Below are the code and all the weights of a small trained network. Each question names an input and a class and asks about switching units off, where a switched-off unit gives its printed mean instead of its output.

import numpy as np


def w(rows, s, z=0):
    codes = np.array(rows[::2]) - 128.0
    scale = np.full(codes.shape[1], s)
    scale[-1] = z or s
    return codes * scale


def norm(h):
    return h / np.sqrt((h * h).mean(-1, keepdims=True) + 1e-5)


def f(y):
    return np.maximum(y, 0)


def log_softmax(a):
    a = a - a.max(-1, keepdims=True)
    return a - np.log(np.exp(a).sum(-1, keepdims=True))


def net(x, mask):
    res = np.array(x, float).reshape(1, 6) / 4 @ E
    u = 0
    for l in range(4):
        y = f(norm(res) @ A[l][:, :-1].T + A[l][:, -1])
        res = res + np.where(mask[u : u + 8], y, B[l][:, -1]) @ B[l][:, :-1]
        u += 8
    return log_softmax(norm(res)[-1] @ U[:, :-1].T + U[:, -1])


A, B = {}, {}
E = w([
[83,85,211,63,145,151,109,47,195,217,190],'x0',
[78,54,127,103,253,193,93,234,34,136,103],'x1',
[119,174,133,122,96,195,69,137,205,107,96],'x2',
[97,139,194,121,92,166,190,151,106,62,201],'x3',
[238,173,150,135,178,150,109,135,110,93,210],'x4',
[141,168,182,104,160,50,153,163,133,114,97],'x5',
],0.0061)
A[0] = w([
[118,127,167,170,125,47,129,133,207,90,127,135],'0.n0',
[175,138,136,202,167,85,88,100,91,113,209,92],'0.n1',
[135,179,51,130,158,80,19,113,131,210,115,4],'0.n2',
[177,146,169,168,235,180,110,84,135,75,161,87],'0.n3',
[95,105,156,195,189,130,130,175,71,196,144,36],'0.n4',
[165,69,161,128,73,147,68,252,81,127,81,40],'0.n5',
[129,33,5,155,117,101,9,77,125,81,219,110],'0.n6',
[142,125,211,170,180,2,107,122,126,109,90,99],'0.n7',
],0.0059,0.0019)
B[0] = w([
[105,67,71,124,180,166,109,193,119,121,144,226],'0.n0',
[58,97,113,178,99,42,229,136,134,168,102,239],'0.n1',
[111,233,173,75,56,151,118,189,93,160,197,217],'0.n2',
[39,165,144,204,170,113,77,181,211,254,103,251],'0.n3',
[130,90,88,39,158,138,219,101,125,151,156,242],'0.n4',
[108,72,101,106,204,138,130,151,181,95,164,229],'0.n5',
[154,52,183,189,106,172,170,180,100,107,156,237],'0.n6',
[171,36,162,136,19,119,136,164,148,179,71,232],'0.n7',
],0.0067,0.0033)
A[1] = w([
[73,100,90,45,135,144,154,127,95,175,100,136],'1.n0',
[137,138,61,97,119,77,100,122,91,220,130,207],'1.n1',
[139,98,127,51,147,98,87,91,166,213,160,24],'1.n2',
[169,126,2,219,166,90,122,151,119,113,129,136],'1.n3',
[136,148,141,152,71,184,142,143,115,110,126,65],'1.n4',
[17,101,149,149,100,116,120,85,99,121,43,42],'1.n5',
[131,143,99,91,211,174,117,69,163,198,101,154],'1.n6',
[159,177,54,134,168,124,112,134,94,156,93,2],'1.n7',
],0.0071,0.00088)
B[1] = w([
[149,118,97,191,93,123,108,179,175,144,138,253],'1.n0',
[128,154,155,198,75,95,150,132,126,42,239,207],'1.n1',
[170,137,182,115,192,157,171,58,66,43,148,243],'1.n2',
[48,96,169,144,145,116,85,2,132,97,94,230],'1.n3',
[75,51,139,89,157,141,137,141,95,154,91,180],'1.n4',
[84,146,163,207,194,82,104,112,194,179,182,192],'1.n5',
[136,84,111,105,202,96,64,141,121,68,151,204],'1.n6',
[127,171,127,39,79,78,78,108,72,102,123,157],'1.n7',
],0.007,0.0047)
A[2] = w([
[104,187,120,167,129,111,74,157,113,184,189,252],'2.n0',
[152,211,101,223,218,114,86,112,145,169,134,144],'2.n1',
[149,120,173,74,162,94,80,165,225,104,62,157],'2.n2',
[120,171,164,191,89,98,71,165,47,106,254,208],'2.n3',
[110,151,68,160,67,106,168,116,207,173,158,94],'2.n4',
[171,64,153,180,54,87,150,65,173,46,114,183],'2.n5',
[126,190,118,95,138,221,59,133,203,113,75,118],'2.n6',
[180,227,99,210,124,164,189,94,144,112,127,144],'2.n7',
],0.007,0.0021)
B[2] = w([
[65,91,149,89,90,89,187,152,107,104,36,197],'2.n0',
[40,134,103,176,119,116,225,122,212,161,126,175],'2.n1',
[194,125,119,149,148,185,172,145,39,184,164,193],'2.n2',
[25,63,173,88,108,178,134,206,168,68,135,238],'2.n3',
[205,71,89,49,151,71,134,95,153,197,89,194],'2.n4',
[160,165,103,108,192,199,158,151,82,123,175,255],'2.n5',
[136,154,8,238,103,30,243,210,44,158,253,184],'2.n6',
[158,41,89,58,193,73,85,151,219,116,56,163],'2.n7',
],0.0067,0.0068)
A[3] = w([
[103,142,252,159,161,125,65,49,92,220,220,82],'3.n0',
[49,78,46,187,191,95,180,123,97,129,101,210],'3.n1',
[184,171,188,91,163,89,145,188,119,147,63,163],'3.n2',
[57,163,60,75,154,133,156,187,196,89,182,148],'3.n3',
[154,84,134,158,68,203,157,184,166,177,166,210],'3.n4',
[133,172,105,168,150,112,131,117,98,47,1,110],'3.n5',
[85,98,155,42,127,151,156,208,73,136,177,250],'3.n6',
[230,130,96,67,102,116,167,13,155,97,132,132],'3.n7',
],0.0067,0.0022)
B[3] = w([
[145,195,60,199,30,172,125,190,213,49,126,162],'3.n0',
[166,156,162,112,109,145,155,118,195,140,188,240],'3.n1',
[81,70,147,234,162,253,118,107,124,146,47,148],'3.n2',
[122,151,146,48,131,48,94,81,147,164,110,202],'3.n3',
[137,81,137,221,136,55,176,142,9,77,1,202],'3.n4',
[170,145,161,153,58,163,27,89,229,87,191,143],'3.n5',
[176,214,96,87,92,141,50,54,90,145,102,245],'3.n6',
[90,116,63,75,175,194,62,174,120,197,98,158],'3.n7',
],0.0081,0.012)
U = w([
[171,169,115,174,94,205,69,110,205,13,233,210],'0',
[161,55,33,14,244,160,91,126,110,239,141,126],'1',
[69,64,210,171,132,44,187,141,212,213,153,7],'2',
[200,122,84,183,88,43,211,142,27,153,244,246],'3',
[162,39,140,254,92,232,133,119,33,154,62,45],'4',
[90,156,162,50,42,81,79,121,61,106,100,49],'5',
],0.009,0.0014)

Each question gives the input, the list of numbers given to net, and the class t.
The units are the neurons (one row each of A and B). Each row of codes is followed by its name. A weight is (code - 128) times the scale printed after its matrix; where a second scale follows, it is the last column's (A, B and U).
mask holds one flag per neuron, layer by layer. A switched-off neuron (its flag False) gives its mean, the last column of its row in B, instead of its output. The means were averaged over made-up inputs and are rounded, as every weight is.
A unit's drop is (log p(t) with every unit on - log p(t) with that unit switched off) / (log p(t) with every unit on - log p(t) with every unit switched off).
The circuit of an input: a set's keep is (log p(t) with only the set's units on - log p(t) with every unit switched off) / (log p(t) with every unit on - log p(t) with every unit switched off). Starting from the 12 units with the biggest drops (on a tie, the unit counted first), units are removed one at a time, each time the one whose removal leaves the highest keep (on an exact tie, the one counted first), for as long as the keep stays at least 0.8.
circuit, biggest first: the units of the circuit, biggest drop first
most important unit: the unit with the biggest drop
k most important neurons: the k neurons with the biggest drops, biggest first
k most important neurons of layer l: the k neurons of layer l with the biggest drops, biggest first
input [-1,1,6,-5,-7,-1], class 2: circuit, biggest first : [1.n5]
input [7,-1,-5,-8,0,0], class 5: circuit, biggest first : [0.n2; 2.n3; 1.n1; 3.n6]
input [6,-8,-8,2,7,1], class 1: circuit, biggest first : [3.n7; 2.n4; 2.n6]
input [0,3,-3,-3,2,5], class 4: circuit, biggest first : [0.n7; 3.n2]
input [8,-3,4,-5,-8,5], class 0: 2 most important neurons : [1.n2; 3.n0]
input [0,5,-8,0,-1,-7], class 3: 3 most important neurons : [0.n4; 3.n2; 3.n1]
input [-2,4,4,-1,6,-1], class 2: 2 most important neurons : [0.n3; 2.n1]
input [-7,-5,3,-6,3,8], class 4: 3 most important neurons : [0.n7; 3.n2; 3.n1]
input [-7,2,-1,8,3,7], class 5: circuit, biggest first : [2.n3; 3.n6]
input [-3,0,2,-7,3,7], class 4: 4 most important neurons : [0.n7; 3.n2; 2.n2; 0.n4]
input [-5,-4,8,2,-4,8], class 3: 3 most important neurons : [2.n6; 0.n0; 0.n1]
input [0,5,5,-3,6,4], class 2: circuit, biggest first : [0.n3; 2.n1]
input [4,-3,5,4,-5,-6], class 4: 3 most important neurons of layer 1 : [1.n3; 1.n4; 1.n6]
input [8,0,1,5,4,0], class 0: most important unit : 3.n0
input [-4,-5,7,-6,-6,7], class 3: circuit, biggest first : [2.n6; 2.n2]
input [-1,-7,6,4,4,2], class 1: 2 most important neurons : [2.n7; 2.n4]
input [-6,8,-2,0,-3,-7], class 1: 3 most important neurons of layer 0 : [0.n5; 0.n4; 0.n7]
input [-6,6,8,0,-7,-2], class 3: 4 most important neurons : [2.n6; 0.n1; 2.n2; 0.n3]
input [-1,-3,5,4,2,0], class 3: 2 most important neurons : [2.n6; 1.n1]
input [-6,-4,6,-3,-5,2], class 0: 3 most important neurons : [3.n5; 1.n3; 3.n4]
input [-1,-3,-4,5,5,8], class 4: circuit, biggest first : [0.n7; 3.n2; 2.n6]
input [-3,1,-7,1,-4,8], class 4: circuit, biggest first : [0.n7; 3.n2]
